Each row has a name. After each piece below comes the name of the row it's from, unless a question asks for something else. Each question is about the rows just above it. Places in a row count from 0.

[ 1.72  0.17 -1.62 -1.80  1.14  0.47  0.92  0.95 -4.49  0.55 -0.96 -2.08
  6.79 -1.70  0.86  0.87  0.84 -1.28 -0.52  0.78 -1.16 -1.67 -4.47] -> Sot
[ 1.72  0.94 -1.62 -1.80  1.14  0.47 -0.20  0.95 -4.49  0.55 -0.96 -2.08
 -1.67  1.23 -2.09 -0.83  0.48 -0.87  5.80 -1.60  0.54  1.97  0.47] -> kitu
[-1.00 -1.34  8.25  6.57 -1.61  0.04 -3.15  0.94  0.50 -4.57  1.32  1.40
  6.57 -1.78  0.71  0.41  0.87 -0.82  0.25  0.28 -1.42 -1.55 -3.67] -> reve
[-0.23 -1.44 -1.02 -0.74 -0.83  3.17  0.73 -0.99  0.58  0.68  0.02 -1.36
 -0.80 -0.76 -5.25 -2.46 -1.32  1.51 -0.27 -5.29 -1.40 -0.46  0.82] -> sabiv
[ 0.63  1.69 -5.22 -4.96  1.49 -1.74  2.95 -1.80  0.37  3.59 -1.22 -0.29
 -5.16  1.67  1.76  0.83 -1.24  0.84 -1.14  1.04  1.37  1.30  3.16] -> kagaf
[-0.30 -0.86  0.02  0.35 -0.79  1.95  0.13 -1.80  1.91  0.15  0.50 -0.46
  0.27 -0.78 -2.71 -1.35 -1.72  0.79 -2.31 -2.81 -1.16 -3.68  0.25] -> rasu
[ 1.44 -0.02  0.21  0.33  0.85 -0.04 -0.72  2.40 -4.85 -1.06 -0.29 -0.59
  0.44  0.84 -0.37 -0.05  1.76 -1.59  6.80 -0.13  0.48  1.68 -1.09] -> dol
[-0.46 -0.02 -2.14 -2.24  0.19 -0.99  1.87  2.21 -1.84  2.37 -1.30 -1.09
 -2.42 -0.12  1.14  0.62  1.99 -0.21  3.87  1.36  0.11 -0.31  1.65] -> nubef
[1.32] is at row and place
reve, 10
Row and place of [-0.21] in the named rows:
nubef, 17
Row and place of [-3.67] in the named rows:
reve, 22
Where in the named rows is [3.17]?
sabiv, 5
Where in the named rows is [-1.78]?
reve, 13

[-4.44 -0.10  5.89 -0.09 -1.54 -3.36 -3.82] -> namak
[-3.40  1.40  7.32 -0.98  2.43 -2.96 -1.75] -> Darar
[-0.54  0.15  0.38  0.00 -0.12 -0.29 -0.40] -> nav
[-1.22  1.39 -0.13 -2.25  0.62 -3.60 -1.51] -> mon
[-0.12] is at row and place
nav, 4
Row and place of [1.39] in the named rows:
mon, 1
Where in the named rows is [-0.10]?
namak, 1

[-1.18 -0.17  1.22  0.02  1.39 -0.90]  daf
[ 6.20  0.85 -0.24 -1.22 -8.26  0.51]  davaf
[-0.91  0.84  7.91 -0.14  1.21 -5.48]  Zanos
[ 6.20 -0.25 -8.25 -1.22 -8.26 -0.89]  tok
Where in the named rows is [-8.25]?
tok, 2
[-0.89] is at row and place
tok, 5
[0.51] is at row and place
davaf, 5
[-0.90] is at row and place
daf, 5
[0.84] is at row and place
Zanos, 1

[ 7.18  2.35 -4.28 -4.02]  kam
[-1.56 -2.12 -4.28 -4.02]  Mevet
[-2.11 -0.51  0.34 -2.58]  lapir
[ 7.18  2.35 -2.57  0.42]  zazi
Row and place of [0.34] in the named rows:
lapir, 2
[-2.58] is at row and place
lapir, 3
Where in the named rows is [-2.11]?
lapir, 0

[ 0.14 -6.12  1.46 -2.26 -7.23 -4.09 -3.14  4.98  2.79  3.62  3.06  2.75
 -1.09  0.93  6.06 -3.17 -4.20 -5.63 -0.76  4.32  3.92 -1.39 -6.50 -4.36
  7.35  6.52  3.16  2.57 -0.92  5.71] : fev
[-6.40 -0.83 -1.49  1.47  6.18  5.13  4.76  5.89  6.66 -3.54  7.03 -5.64
  1.06  0.26 -6.52 -5.52  2.39  5.33  5.48  3.92 -2.61  2.66  1.98 -6.69
  6.90 -7.22  4.77 -2.88  5.49 -2.07] : vomur
[ 2.13 -0.95 -7.26 -0.86  7.58 -7.08 -3.19 -5.02 -2.19 -4.61 -5.40  2.41
 -0.58  1.55  4.07 -4.98 -4.85 -6.30  2.88 -1.95  4.32 -2.82  2.82 -7.17
 -2.20  5.67  2.94 -3.70 -5.05  0.09] : ritut
[ 2.76  5.57 -2.20 -1.17 -1.38  5.67  3.51  5.33 -3.17 -5.67  4.09  4.39
  0.38  6.77  2.07  1.11 -0.11  6.77  0.66  6.39  2.71 -0.38  4.88 -7.57
 -1.78  4.70 -3.88 -6.62  0.01 -4.37] : Ralu
[ 6.64 -1.06  5.43  4.65 -3.11 -4.34 -0.29  2.95 -7.23  1.03 -1.58 -6.79
  6.21 -5.00 -6.14 -7.50 -0.65  2.99 -6.26  3.51  5.89 -0.08 -5.20  6.40
 -6.77  4.64 -2.95  4.41 -0.20  7.05] : kal
Where in the named rows is [-3.54]?
vomur, 9
[-7.22] is at row and place
vomur, 25

[ 1.82 -2.58  2.30 -0.25  1.10 -1.07  2.90  7.42  3.31] -> kisuk
[-3.96  7.30 -0.81  1.01  0.71  2.30 -3.29 -0.26 -1.24] -> nelok
[ 5.16 -5.15 -5.58  2.24 -0.82  6.89 -2.41 -7.28 -2.61] -> fuzif
[ 2.88 -0.81 -5.32  2.05  3.38  6.72 -0.75  5.46  2.47] -> zed
Row and place of [-0.26] in the named rows:
nelok, 7
[-0.25] is at row and place
kisuk, 3

[-5.32  3.74 -4.08 -6.05  5.02 -4.28 -1.85 -0.55 -4.80 -4.09  4.13] : sof
[-5.31  4.71  5.37  1.08  4.69 -5.08 -4.34 -4.57  4.01  1.30 -2.56] : bala
[-4.74  4.78 -3.51 -4.51 -3.97 -2.61  5.37 -0.82 -5.89  1.14  4.52] : Giz
[-4.15  3.75 -3.81  4.24 -4.79 -4.17  3.71 -3.90 -5.86  3.20 -2.89] : renus
[ 5.62 -4.18 -4.05 -2.57 -3.93  5.42  4.70  4.17 -4.86 -0.58  3.66] : Nupes
[ 5.06 -4.60  4.49  3.79  4.82  2.98 -6.89 -5.56  5.20 -0.40 -5.87] : Zepas
[ 5.62 -4.18 -4.05 -2.57 -3.93 -2.88  2.44  4.17 -6.40 -0.58  3.66] : Gif
[-4.09] is at row and place
sof, 9
Where in the named rows is [-2.89]?
renus, 10
[-2.88] is at row and place
Gif, 5
Where in the named rows is [-2.56]?
bala, 10
[-5.87] is at row and place
Zepas, 10
[-4.86] is at row and place
Nupes, 8
Where in the named rows is [4.69]?
bala, 4

[-0.17  2.81 -2.88 -8.42 -0.04  4.20 -3.44 -0.58 -0.06 -1.15 -1.73 -0.03
 -0.64  1.10 -3.91  1.22 -0.17 -3.34  6.31 -5.18  1.29 -3.91  3.68  0.26
  1.23] -> mazig
[-0.17  2.81 -2.88 -8.42 -0.04  4.20 -3.44 -0.58 -0.06 -1.15 -1.73 -0.03
 -0.64  1.10  0.47  1.22 -0.17 -3.34  6.31 -5.18  1.29  0.47  3.68  0.26
  1.23] -> Vep
[-0.18  7.89  1.84 -6.96  2.62  1.60 -4.02 -0.11 -0.13  3.39  0.41 -6.66
 -2.88  0.12 -4.59 -1.19  3.73 -5.49  4.69 -1.75  1.90 -4.04  1.57  2.34
 -0.09] -> dege
[-0.18  7.89  1.84 -6.96  2.62  1.60 -4.02 -0.11 -0.13  3.39  0.41 -6.66
 -2.88  0.12 -4.59 -1.19  3.73 -5.49 -1.37 -5.46 -0.14 -4.59  2.90  0.27
 -1.38] -> ranof
[-0.18  1.28  1.84 -6.96  2.62  1.60 -4.02 -0.11 -0.13  0.46  0.41 -6.66
  2.22  2.83 -1.63  1.18 -0.18 -3.41 -1.25 -7.50 -2.18 -1.63  0.11  3.74
  5.15] -> zefu
Where in the named rows is [4.69]?
dege, 18
[-1.37] is at row and place
ranof, 18
Row and place of [2.90] in the named rows:
ranof, 22
[1.18] is at row and place
zefu, 15
The row with [-0.17  2.81 -2.88 -8.42 -0.04  4.20 -3.44 -0.58 -0.06 -1.15 -1.73 -0.03
 -0.64  1.10  0.47  1.22 -0.17 -3.34  6.31 -5.18  1.29  0.47  3.68  0.26
  1.23] is
Vep
Row and place of [-2.18] in the named rows:
zefu, 20
Row and place of [0.46] in the named rows:
zefu, 9

